[128 = 0]
1: [178 114 120 101 178 195  60 130 110 212  90 138 194  96 152 162 157 127
 125 134  99 111 130  89  50  27 128 131 172 160 115 139  94  80 108 101
 169 214 130  29  38 118  36]
2: [157 112 103 109 167 136 102 147 134 179  87 120 170 106 110 165 143 141
 137  83 137 100 123 134  94 114 151 126 111 139 140 129 115 120 135  78
 179 210 118  93 160 158  48]
3: [113 120  98 125 147 121  91 131 127  82 118 143 106 134  68 100 102 140
 168 122 178 105 137 170 141 139 138 106  86 133 132 110 127 106 138 114
 133 102 144  95 185 167 101]
4: [144  88 115 113 154 127 119 128 111 134  90 128 134 118  88 136 142 139
 138 127 106 108 136 127 103 113 133 121  99 117 124 143 118  79 121 101
 141 175 107  91 167 148  86]
5: [171 115 134  88 154 149  96 124 122 131  82 134 195 109 138 159 181 167
 141 102 136 106 133 134  81 108 149 123 105 133 127 139 113 121 101  72
 169 221  85  87 204 129  42]
2 4 1
6: [145 128 120 110 134 137 122 137 120 176 105 112  99 137 108  94 143 130
 157 111  90 146 128 146 140 132 152 112 132 143 134 124 142 115 162 124
 160 121 139  79 213 117 101]
4 3 2
7: [141 130 132 137 165 112  84 124 120   7 118 148 220  86 163 129 134 120
 127  81 105  92 122 174 131 144 120 108  79 121 132 135 106 108 124  84
 174 158 114  74 242 154 109]
5 4 3
8: [165 151 127 110 170 148 112  96 133 131 101 135 159 115 165 149 152 148
 121 110 110 113 107 123 130 124 137 109  85 108 146 145 106 114 109 116
 172 206 118  78 240 151  88]
5 4 2
9: [149 112  97 118 135 154 115 117 139 153 124 116 127 131 118 140 145 147
 136 124 134 107 125 131 161 111 129 116 131 167 123 125 116  94 107  88
 164 227 100 121 167 137  92]
4 2 8
10: [ 77 139 128 163 116 123 117 171 146  92 162 131  84 166  91 109 130 118
 142 133 137 142 111 150 190 152 122 125 114 127 144 131 115 135 132 155
 114 140 147 151 151 134 169]
3 6 9
11: [ 37 172 142 175  89  95 137 138 112  48 179 125  99 150  91 138  92 134
 130 122 168  67 131 168 242 205 144 121 102 110 159 121 127 148 160 139
 109  88 118 156 221 153 160]
10 3 6
12: [144 108 141 136 135  71 123 115 132  41 122 109 145 123 103 144  97 156
 161 127 158 107 122 152 173 154 125 125 104 134 137 165  75 147 154 124
 146 112 113 142 188 154 100]
3 10 4
13: [148  98 135 171 141 128 118 117 122  37 115 144 148 135 124 119  74 113
 158 122 139  98 105 169 134 190 117 134  81  71 135 102  97 133 137  85
 143 138 130 117 255 149  68]
12 7 3
14: [ 60 123 112 168  79 115 134 153 141  54 166 140  70 149  71  95 120 135
 136 112 159 120 153 142 209 152 120  86 117 111 138 131 146 153 180 124
 106  94 133 162 140 132 158]
10 11 3
15: [ 84 135  98 118 129 115 111 141 135  68 145 132 109 133  76 129 102 151
 154 122 117  89 126 138 169 136 121 100 120 131 129  92 134 118 147 103
 126 107 133 112 180 166  95]
3 12 10
16: [ 85 146  96 141  79 144  97 143 138 236 141 108 100 120  95  95 155 132
 158 137 109 156 179 116 181  98 130 153 168 165 115 110 152  99 150 143
 103 128 121 152  47  87 153]
10 6 9
17: [ 81 139 113 133  59 148 107 164 125 215 138 123  75 124  54 111 167 151
 145 121 116 132 142 126 183 111 122 138 157 144 117 106 120 128 123 160
  71 133 116 198  57 126 158]
16 10 14
18: [ 73 116 131 162  90 132 131 170 112 109 142 112  69 148  80 107 144 133
 157 156 118 139 108 141 209 163 151 116  92 137 159 121 144 128 128 145
  82 114 127 154 139 146 185]
10 14 15
19: [177 109 128 115 141 158 132 114 127 147 122 142 134  98 130 172 150 128
 181 117 129  94 146 112 146 108 139 133 149 146 137 117 115 100 139 110
 150 217 122  92 179 127  83]
9 4 2
20: [174  95 142  79 144 238 123 115 132 181  89 119 178 100 122 153 153 150
 152 123 101 112 134 118  93  82 152 167 156 125 107 142 100  84 119 128
 165 210 142 116 106 134  70]
19 2 1
21: [137 122 102 134 143 162 108 123 125 191 101 112 134 130  87 110 165 150
 152 144  85 142 138 112 116 106 130 116 148 151 111 108 127 120 131 118
 123 140 123 122 111 131 100]
4 6 9
22: [ 89 121  93 129  74 151 125 135 121 228 152 113  72 148  55 102 184 162
 151 141 127 162 128 126 127 106 126 128 186 153 131 118 163 124 145 159
 137 100 136 151  95 112 149]
16 17 21
23: [ 71 157 131 159  92 100 155 115 133  43 142 143 113 124 100  87 125 119
 140 132 158 150 149 151 220 216 133 126 112  92 146 118 153 150 161 145
  89  80 129 168 216 141 163]
11 14 10
24: [118 109 112 164 127 111 119 155 122  46 180 152 113 124  70 104 122 134
 187 131 141 121 118 166 124 170 127 124 115 101 173 121 140 109 148 104
 137 108 106  98 237 147 126]
3 15 13
25: [ 88 121 147 143  94 139 137 151 150 197 153 116  82 107  36  87 178 141
 147 137 109 152 127 142 126  81 137 123 161 128 111 130 139 132 112 166
 109 134 130 173 137  97 170]
22 17 16
26: [ 88 108 141 134 130 253 118 104 127 108 122 135 118 116  74 162  97 124
 152 155 145  90 125 150 150 157 129 103 105 111 150 113 111 104 140 111
 137 146 117 132 163 147 103]
15 3 4
27: [ 86 116 139 123 102 137 119 184 135 203 129 127  96 120  81  98 156 179
 114 159  98 146 164 111 131  87 120 110 187 169 129 112 114 117 135 151
 130 145 144 151   1  92 143]
16 17 22
28: [ 99 154 121 170 118 107 131 143 113 124 157 133  79 109  67 117 147 149
 124 122 150 125 133 142 174 149 132  95 160 120 138 137 110 113 152 143
 125 106 141 169 152 114 160]
10 14 18
29: [133 125 135 118 158 102 120  80 105  55 134 165 228 119 182 127  81  99
 113 119 176  93 114 135 167 184 116 102  84 108 160 114  93 116 117 106
 167 148  87  82 185 156 107]
7 13 12
30: [ 98 151 125 140 139 106 108 146 121  88 107 126 121  99  67 120  97 165
 153 118 142 110 140 162 161 159 130 146 144 119 159 136 124 113 152 135
 132 127 108 132 158 132 125]
15 28 3
31: [101 102 139 139 126 115 109 133 130 111 158 147 151 139  90 123  85 152
 136 121 137 109 140 163 154 149 140 111 134 144 140 118 123 152 157  98
 144 144 100 108 180 156 121]
15 30 3
32: [ 78 152 133 144  90  67 122 137  99  33 174 141 116 147  79 114 112 108
 178 138 146 136 122 168 207 179  91 119 138 120 136 115 149 127 147 123
  91  48 115 130 255 121 174]
23 11 24
33: [108  84 141 129 102 119 130 151 142 242 147 111  41 140  41 113 214 179
 151 174 104 166 133 133 127  81 140 118 168 176 134 121 135 117 109 143
 136 150 174 160  26 108 109]
27 22 25
34: [147 102 103 122 180 164  93 111 166  63 129 124 189 100 147 131 127 136
 115  80 146  96 116 161 120 154 125 105  89  94 129 127 101 111 123 109
 158 163 138  42 225 157  78]
7 8 13
35: [106  99 112 126 105 126 120 155 106 215 112 142  93 114  56 138 142 137
 142 143 105 104 148 109 159 117 140 140 177 134 123 114 132  88 127 126
 138 153 126 167 107 141 119]
21 17 22
36: [101 158 116 111 143 104 138 141 131  72 105 137 183 119  97 150  82 118
 126 121 138 118 124 142 175 163 123 132 137 133 158 145 114 127 139 120
 134 137 115 118 255 151 151]
30 31 12
37: [137  69 119 112 140  90 133  93 106   6 119 131 181 150 145 123 131 112
 135  91 125  79  97 189 124 222 126 142  52  60 122 140  83 117 136 103
 151 147 103 123 255 149 119]
13 7 29
38: [157 112 113 113 146 122  98 144 136 142 141 147 121 117 108 112 158 129
 157 130 105 128 143 161 113 137 130 143 141 150 145 124 137 110 106  65
 159 173 112 126 194 134 134]
9 4 6
39: [ 79 138 128 119 131 141  81 122 126  96  99 150 181 135  91 169  50 140
 148 127 141 109 141 112 177 151 134 138 150 142 146 131 101  72 159 131
 125 163 129  69 103 150  77]
30 31 15
40: [134 136 101 133 129  86 115 131 113  43 135 106 151 124  81 117 100 105
 166 133 154 116 126 177 176 153 143 146  89 114 153 115 140 100 172 127
 128 127 118  70 240 132 109]
24 3 36
41: [145 106 125 130  88 130 132 133 146 188 153 141  65  97  44  85 203 169
 146 135 122 129 120 132  91 124 146 124 110 143 104 138 112 138  82 113
 148 148 125 131 164 129 163]
25 38 21
42: [133  98 133 168 178 109 110  92 147  26 120 143 145 110 139 131  92 121
 115 122 140 102  92 182 127 185 104 107  53  85 128 121  98 144 148  80
 167 172 127 114 205 151 133]
13 37 7
43: [118 126 152 119 130 111  85 129 133 126 139 124 115 120  89 143 100 128
 162 108 124 111 151 122 144 134 128 126 117 145 170 143 130 132 139 133
 158 144 144 110 157 152  98]
31 30 15
44: [ 98 132 127 150  96 108 142 137 142  90 160 125  92 132  50  71  96 119
 167 108 164 156 159 190 194 168 121 114 128 112 144 131 141 141 148 100
 117  87 137 149 185 141 143]
14 23 10
45: [ 80 116 121 149 135 114 124 126 122 115 161 144 110 108  72 110  99 152
 149 107 134 133 133 151 126 154 132  97 107 138 143 113 119 147 149  96
 107 112 132 133 188 167 126]
31 15 3
46: [120 124 120 116 120 132  90 144 138 255 155 107  75 107  75 117 171 136
 136 120 111 140 149 130 134  63 124 148 171 188 122 127 150 116 134 143
 102 146 147 145  93 102 141]
16 22 25
47: [188  97 149 112 203 146  89 142 112 144  75 141 209  78 154 182 135 144
  96 124 129  86 116 163  69 121 142 113  97 130 141 132  92 123 106  92
 174 189 112  92 198 128  64]
5 2 8
48: [103 119 112 142 114  97 108 153 144  62 160 118 134 112  92 105 115 125
 153 112 138 107 129 165 160 168 123 105 136 126 131  93 146 127 144 101
 105 111 128 125 206 144  94]
15 45 24
49: [106 126 101  90 119 150 102 129 118 208 153 133 143 123  98 142 132 138
 137 133 106 103 144 106 117  98 120 142 163 178 118 132 131  98  99 126
 154 161 141 145  76 135 130]
35 21 46
50: [146 118 112 108 146 164  81 111 123 176 128 117 160 115 141 153 136 123
 146  96 123 126 128 109 132  99 111 130 156 146 110 131 111  89 106  99
 133 222 118  75 155 144  77]
9 19 2
51: [128  87 136 147 143 122 110 104 134 102  80 139 179 110 121 149 105 145
 143 121 127  84 135 137 118 126 141 120  93 118 131  92 112 125 132  95
 153 218 145  71 168 167  72]
4 2 19
52: [113 112 143 116 172 175  89 134 124 244 120 110 134 106  74 147 156 132
 129 121 103 104 132  61  98  64 141 115 161 168 112 138 101  72 102 116
 160 194 128  72  41 118 107]
49 1 21
53: [171  96 150 159 150  91 129 120 151  28 119 149 133 129 123 150 116 131
 171 110 164  92 109 171 162 152 127 109  62 100 160 145 110 122 147 110
 145 174 111  80 233 164  89]
13 42 12
54: [172 103 139 129 162 149  92  99 118 142 118 142 142 130 132 113 140 114
 148 100 121 118 145 159 152 118 125 123  97 125 165 154  97  80 115 126
 168 191 129  82 218 123  93]
8 4 19
55: [119 128 117 140 132 155 109 151 120 214 116 120 135 106  79 112 151 148
 158 134 130 114 177 125 117 104 136 124 153 154 159 153 153 125 118 131
 145 168 111 102 123 153 128]
21 49 35
56: [156  85 109 105 155 144  93  76 142 154  79 118 152 129 125 162 133 123
 126 115 110  97 128 149 119 124 144 123 106 136 142 134 123  86 126 111
 157 184 127 103 174 122  71]
4 54 2
57: [112 153 133 152  78 152 126 151 131 181 143 114 103 130  76  89 162 158
 135 144 136 140 132 149 190  96 134 134 159 124 140 118 135 148 106 156
  99 100 149 166  91 127 142]
17 25 22
58: [170  99 111 147 154 142  88 127 151  92 125 154 139 119  88 135 135 116
 151  97 147  85  99 192 157 168 147 111  62 153 148 142  80  92 133 100
 141 168 122  77 214 151  79]
53 54 34
59: [127 102 119 145  83 104 153 158 126 176 160 116  47 142  55  74 164 160
 153 143 125 170 121 123 162  80 121 143 135 148 122 117 148 158 125 125
 123 118 153 187 112 105 156]
25 57 22
60: [132  89 114 146 173 134 121  95 132  71 103 142 163 112 136 162 111 125
 107 119 149  91  95 184  90 151 148 112  59 103 119 135 110 103 112  73
 154 165 116 111 193 176 111]
42 34 51
61: [ 39 151 120 119 119 130 121 168  99 147 147 136 117 181  53 113 110 108
 173 133 121 112 134 138 185 120 124 157 143 164 150  98 144 124 131 156
 107  98 136 131 140 134 128]
10 18 15
62: [162 103 146 125 157 104 118  93 132  29 100 119 143 123 123 155 122  99
 116 103 142 113  99 159 138 180 139 101  56 107 149 106 147 129 138  78
 153 128 122  91 231 163 112]
42 53 60
63: [ 97 128  95 160 114  86 112 114 118 136 152 147  88 110  73 119 110 144
 162 115 161 150 149 152 144 145 108 104 128 132 113 102 136 136 132 122
 107 120 116 124 179 109 131]
45 28 48
64: [110 112 124 128 128 124 103 153 130 147  98 115 157 154 130 142 134 139
 164 125 122 127 152 112 146 107  99 133  93 136 131 157 147 110 128 115
 156 180 123  84 159 119 105]
4 43 9
65: [116 116 131  85 108 150 104 118 143 198 136 116 142  99  83 134 149 121
 135 120 106 141 140 111 121  78 128 119 139 166  93 133 122  80 140 119
 184 204 122 126  96 116 109]
49 21 52
66: [163  87 130  84 155 158 100 129 119 157  94 118 166 134 118 151 158 156
 126 131 120 100 131 131 110 107 109 149 106 130 140 134 109 116 126  99
 166 206 145 116 184 147  58]
56 2 4
67: [ 56 141 118 150  89 135 117 143 147 173 131 110  71 158  54 114 133 156
 163 161 118 144 143 133 166  96 115 135 149 145 155 108 131 149 126 134
 115 117 158 189  55 134 159]
57 17 59
68: [161 122 111 128 124 154  62 122  98 186  99 133 125 158 110 138 132 138
 161 114 138 125 145 132 140 109 124 144 184 162 123 136 107 107  94 103
 124 178 125 130 170 141  72]
50 9 21
69: [169 104 122 139 190  89 117  77 121  40 136 145 169 131 145 141 150 117
 155  91 138  90 102 159 129 179 148  98  50  91 141 152  88 120 128  98
 158 143 136  53 247 144  87]
53 62 34
70: [176  87 112 102 165 143 135  87 118 161 112 139 186 107 150 156 146 131
 136 114 120  99 136 151 119 136 140 124 112 123 143 159  98 110 113 100
 161 237 107 112 189 137  93]
56 66 8
71: [172 124 134 106 153  91 148 135 127  29 129 129 106 153  94 146  93 122
 160 115 147 115 113 207 146 190 125  96  73 104 152 125 126 112 130 106
 162 147 142 120 200 154  72]
53 62 13
72: [177 103 127 148 159 117  95  90 137 125 122 120 157 127 134 167 134 124
 117 156 133  93 118 172 123 162 140 141 101 145 145 125  94 100 129 103
 177 170 102  83 216 156  64]
56 58 54
73: [ 99 104 145 104 139 126  91 137 141 124 147 116 157 136  53 114 125 166
 146 157 121 110 127 116 176 116 135 104 136 158 134 153  98 123 153 110
 138  99 118 120 136 134 119]
31 43 15
74: [135 121 129 154 122 127 145 137 163  76 143 122 132 143  56 138  61 125
 126 137 141 125 130 128 191 158 109 117 115 130 156 110 117 147 156 100
 136 137 140 110 189 146 123]
31 15 48
75: [158 126 104 127 119 144  88 144 132 185 132 143  88 112  96 118 176 128
 146 128 128 113 135 108  93 114 162 111 155 156 111 108 122  82 104 104
 141 223 149 145 142 144  73]
9 68 21
76: [122 129 137 142 106 136 145 150 115 181 155 115  70 129  60  94 170 140
 153 126 141 149 148 125 198 111 129 118 117 157 144 116 155 149 140 165
 108 118 146 132 131 132 167]
57 59 25
77: [159  67 116 159 159 127 114  83 122  33 116 125 159 118 106 144 120 134
 143 110 177 100 135 166 158 179 107 116  52  90 159 147 119 136 140  86
 159 176 140  97 219 142 110]
53 42 62
78: [128 126 109 127 119 116 100 122 128  42 126 116 163 150 121 135  82 121
 169 127 154  73  97 194 160 206 113 130  78  85 171 122 126 109 148 102
 124 116 114  93 230 172  80]
13 40 71
79: [181 132 146 150 147 156 109 101 135  67 118 147 145 119 173 146  76 108
 141  80 156  80 151 174 162 144 106 148  68  96 159 136 134 118 131  93
 153 187  89 112 224 147 104]
53 77 13
80: [ 88 140 110 102  62 148 125 172 121 170 145 123  48 179  70 105 128 144
 146 140 127 181 145 126 201 102 124 135 135 160 137 111 156 124 135 150
  89  95 123 177  41 129 161]
67 17 57
81: [ 75 106 129 129 104 172 121 157 134 191 161  78  83 138  97 113 188 165
 145 138 110 145 127 121 138 108 126 135 160 126 143 124 143 134 110 140
 127 119 144 131 106 119 154]
22 57 25
82: [160 122  95 101 111 171 103 125 124 236 142 121 109 116  81 128 167 152
 140 113  92 113 137 113 144  80 138 156 201 174 108 137 135 108 115 156
 122 147 104 107  64  91 128]
46 49 21
83: [114  91 122 164  98 110 142 130 134 209 110 112  49 136  50 114 192 144
 160 131 130 121 127 139 137 107 139 136 167 172 131 122 117 137 121 134
  96 124 113 141  90 117 156]
22 25 59
84: [106 137 111 161 127 101 129 123 116  62 165 120  99 129  80 123 103 131
 151 111 132  98 120 191 133 183 100 129 146 111 176 142 144 117 143 132
 107  89 114  97 239 134 142]
24 48 40
85: [105 136 141 153  57 128 130 150 143 164 142 117  74 119  37 107 179 135
 148 137 119 141 128 134 168 116 133 133 152 125 130 123 145 148 110 142
 121 129 123 150 106 111 195]
25 57 76
86: [170 156 128 118 158 180  85  85 114 175 129 122 155 138 116 139 137 119
 136 124 147 123 142 117 173  87 154 130 120 142 143 117 144  52 145 108
 143 218 121  52 164 129  45]
50 19 9
87: [148 103 120 119 141 129 127 154 132 180 110 153  95 122  51 110 182 138
 148 116 127  92 139 170  75 106 117 122 131 138 128 145 118 101  86 105
 142 142 127 132 141 128 155]
41 38 55
88: [ 62  82 156 142 141 103 105 163 136 127 171 112 119 115  52 129 108 119
 140 138 154 124 154 172 185 117 147 121 125 128 103 122 113 145 149 107
 136  75 131 154 130 159 154]
73 45 31
89: [137 112 113 115 148 147 127 125 140 149 108 129 111 107  88 152 140 126
 148  95 136 117 148 153  86 145 124 153 109 171 119 135 112 110 133  97
 157 183 103 102 188 129  68]
4 2 56
90: [110 104  96 100 107 150  88 116 142 209 124 130 143  90  78 135 137 163
 118 129 101 132 135 123 116  77 144 129 174 152 125 123 112  84 123 101
 146 187 118 108  45 120  95]
65 49 52
91: [153 101 106 108 148 130  93 132 135 211 119 112 117 116  84 119 169 135
 145 136 121 128 150 102 139 119 129 115 142 172 120 108 130 110 151 101
 129 220 113  89 171 134  78]
9 75 50
92: [ 82 140 149 180  70 102 130 184 135  59 152 125  96 152  67 102 112 117
 133 133 136 155 131 174 195 190 140  88 115  94 115 114 130 163 149 124
  94  74 150 172 185 139 167]
14 44 23
93: [137 105 120 122 180 100 121 135 150  16 127 133 141 120 111 137  87 155
 151 119 160 114 108 185 134 163 115 112  94 125 142 132 139 147 154  99
 173 140 168 146 178 180 105]
71 12 42
94: [188  93 108 128 179 172  75 104 140 192 126 129 138 104  98 119 176 147
 135 119 118 111 126 117  85  72 124 111 152 177  91 120  85  86  86 121
 156 211 168 101 107 121 107]
75 50 52
95: [104 141 111 165 105 140 158 121 127 186 142 141  88 130  92  99 160 128
 154 140 120 126 123 104 148 114 141 127 146 139 146 120 168 136 136 141
 100 130 113 111 104 114 152]
76 85 83
96: [ 80 136 151 147 107 158 123 158  96 168 141 138 107 150  62  93 124 124
 157 153 141 123 165 160 178 148 135 121 147 122 151  98 130 127 133 160
 120 123 137 147 141 126 154]
61 76 57
97: [113 124 119 114 163 136 116 130 127 153 147 145 121 104  94 130 139 161
 138 111 134 127 130 166 147 111 148 117 117 138 137 122 115 106 122 107
 175 180 103 115 169 154  76]
9 89 4
98: [ 95 151 132 149 100  94 122 137 121  61 150 143 104 147  93  70 114 137
 151 103 172 149 137 157 188 166 153 112 116  83 159 128 133 135 136 122
 116  65 121 139 201 139 169]
44 23 92
99: [ 91 140 137 143  59 148 147 165 139 231 136 100  82 145  62  92 138 182
 147 131 118 176 161 121 195 100 130 115 159 153 126 103 165 107 106 142
 126 124 140 152 105 156 139]
57 22 76
100: [151 104 110 108 149 172 104 123 146 137 109 118 148 108 165 165 174 140
 146 127 115 113 129 137 124 118 124  97 112 125 134 142 106 102 119 129
 175 208 112 108 192 152  47]
66 8 56
101: [107 117 142 134 117 110 145 147 140  33 150 124 141 159 118 117 122 124
 150 119 157  94 126 172 179 199 119 137  90 105 133 120 135 141 171 120
 114 115 135 138 225 161 118]
48 78 40
102: [ 83 132 128 159  75 101 137 158 137  83 158 138  58 157  84  98 106 117
 146 128 142 124 129 128 189 189 127 101 129 118 122 106 144 181 143 142
  97  82 126 137 203 136 173]
92 14 98
103: [ 16 129 119 147 102 102 122 163 133  91 130  89 108 136  78 145  87 136
 107 158 168 156 128 134 160 164 150 115 141 106 147 112 168 157 154 150
 128 118 137 162 111 129 169]
10 14 18
104: [194  93 103 116 165 190  87 112 120 205 103 116 153 116 117 151 154 146
 125 139  95 102 148  92  81  78 131 115 177 184 111 136 133  82 101  93
 158 187 120  57  82 114 122]
94 52 1
